Below is a small trained network, with its code and all its weights. Each question gives an input and a class and asks what happens when units are switched off, that is, made to give their printed mean instead of their output.

import numpy as np


def w(rows, s, z=0):
    codes = np.array(rows[::2]) - 128.0
    scale = np.full(codes.shape[1], s)
    scale[-1] = z or s
    return codes * scale


def norm(h):
    return h / np.sqrt((h * h).mean(-1, keepdims=True) + 1e-5)


def f(y):
    return y / 2 * (1 + np.tanh(0.7978845608 * (y + 0.044715 * y**3)))


def log_softmax(a):
    a = a - a.max(-1, keepdims=True)
    return a - np.log(np.exp(a).sum(-1, keepdims=True))


def net(x, mask):
    res = np.array(x, float).reshape(1, 5) / 4 @ E
    u = 0
    for l in range(3):
        y = f(norm(res) @ A[l][:, :-1].T + A[l][:, -1])
        res = res + np.where(mask[u : u + 5], y, B[l][:, -1]) @ B[l][:, :-1]
        u += 5
    return log_softmax(norm(res)[-1] @ U[:, :-1].T + U[:, -1])


A, B = {}, {}
E = w([
[126,129,130],'x0',
[7,51,65],'x1',
[128,129,126],'x2',
[165,226,80],'x3',
[207,2,8],'x4',
],0.008)
A[0] = w([
[177,155,182,42],'L0N1',
[193,89,144,84],'L0N2',
[187,147,72,16],'L0N3',
[112,125,8,2],'L0N4',
[197,181,100,54],'L0N5',
],0.016,0.0079)
B[0] = w([
[62,76,175,206],'L0N1',
[107,236,34,207],'L0N2',
[145,11,69,175],'L0N3',
[101,124,11,238],'L0N4',
[200,2,165,253],'L0N5',
],0.0099,0.0024)
A[1] = w([
[118,187,253,116],'L1N1',
[231,12,89,2],'L1N2',
[129,250,73,177],'L1N3',
[160,195,181,71],'L1N4',
[31,112,93,90],'L1N5',
],0.0083,0.0036)
B[1] = w([
[157,2,173,253],'L1N1',
[245,179,171,197],'L1N2',
[73,227,40,189],'L1N3',
[142,108,113,159],'L1N4',
[55,155,82,168],'L1N5',
],0.0075,0.0045)
A[2] = w([
[225,178,69,128],'L2N1',
[150,34,37,1],'L2N2',
[198,179,224,136],'L2N3',
[96,45,59,228],'L2N4',
[254,144,119,193],'L2N5',
],0.014,0.0045)
B[2] = w([
[74,136,196,222],'L2N1',
[172,102,135,197],'L2N2',
[164,55,5,229],'L2N3',
[149,137,178,248],'L2N4',
[69,214,123,255],'L2N5',
],0.014,0.0067)
U = w([
[188,12,159,162],'0',
[69,233,104,233],'1',
[182,111,2,154],'2',
[232,239,114,1],'3',
[37,90,226,28],'4',
],0.019,0.0056)

Each question gives the input, the list of numbers given to net, and the class t.
The units are the neurons (one row each of A and B). Each row of codes is followed by its name. A weight is (code - 128) times the scale printed after its matrix; where a second scale follows, it is the last column's (A, B and U).
mask holds one flag per neuron, layer by layer. A switched-off neuron (its flag False) gives its mean, the last column of its row in B, instead of its output. The means were averaged over made-up inputs and are rounded, as every weight is.
A unit's drop is (log p(t) with every unit on - log p(t) with that unit switched off) / (log p(t) with every unit on - log p(t) with every unit switched off).
The circuit of an input: a set's keep is (log p(t) with only the set's units on - log p(t) with every unit switched off) / (log p(t) with every unit on - log p(t) with every unit switched off). Starting from the 12 units with the biggest drops (on a tie, the unit counted first), units are removed one at a time, each time the one whose removal leaves the highest keep (on an exact tie, the one counted first), for as long as the keep stays at least 0.8.
units of the circuit, in order: the units of the circuit, biggest drop first
top k neurons: the k neurons with the biggest drops, biggest first
k most important neurons of layer l: the k neurons of layer l with the biggest drops, biggest first
input [-5,-1,4,2,4], class 3: 2 most important neurons of layer 0 => [L0N3 L0N4]
input [-7,5,5,0,7], class 0: top 4 neurons => [L2N4 L2N5 L2N2 L2N3]
input [-3,-4,-7,0,2], class 1: units of the circuit, in order => [L2N5]
input [2,-1,8,-8,-3], class 0: 2 most important neurons of layer 2 => [L2N5 L2N1]
input [3,-2,-5,-8,8], class 1: top 3 neurons => [L2N5 L1N2 L0N2]
input [4,-6,-7,-1,-5], class 0: top 3 neurons => [L0N1 L1N1 L0N2]
input [-2,-5,-4,5,7], class 3: top 2 neurons => [L2N5 L0N5]
input [6,-1,-5,6,-1], class 2: top 2 neurons => [L0N5 L2N3]
input [2,-6,0,-6,1], class 1: top 2 neurons => [L0N2 L1N3]
input [5,-1,-5,4,3], class 3: units of the circuit, in order => [L2N5 L1N2 L0N5]
input [-1,-1,-1,-5,-7], class 0: units of the circuit, in order => [L2N5 L2N3]
input [8,-1,1,3,-2], class 2: 2 most important neurons of layer 0 => [L0N4 L0N3]
input [-8,-8,2,-8,-4], class 0: units of the circuit, in order => [L0N1 L2N3]
input [-6,-2,0,7,-5], class 2: units of the circuit, in order => [L2N3]
input [1,-7,-2,-5,8], class 1: units of the circuit, in order => [L2N5 L0N2 L2N1]
input [-7,-1,-4,6,6], class 3: top 4 neurons => [L2N5 L2N3 L1N2 L0N3]
input [4,-7,7,4,-1], class 2: 2 most important neurons of layer 2 => [L2N3 L2N5]
input [-4,-1,5,-1,7], class 1: 2 most important neurons of layer 1 => [L1N2 L1N1]
input [-5,-6,4,-7,8], class 1: top 2 neurons => [L2N5 L0N2]
input [7,-8,8,0,-6], class 0: top 3 neurons => [L0N1 L1N1 L0N2]
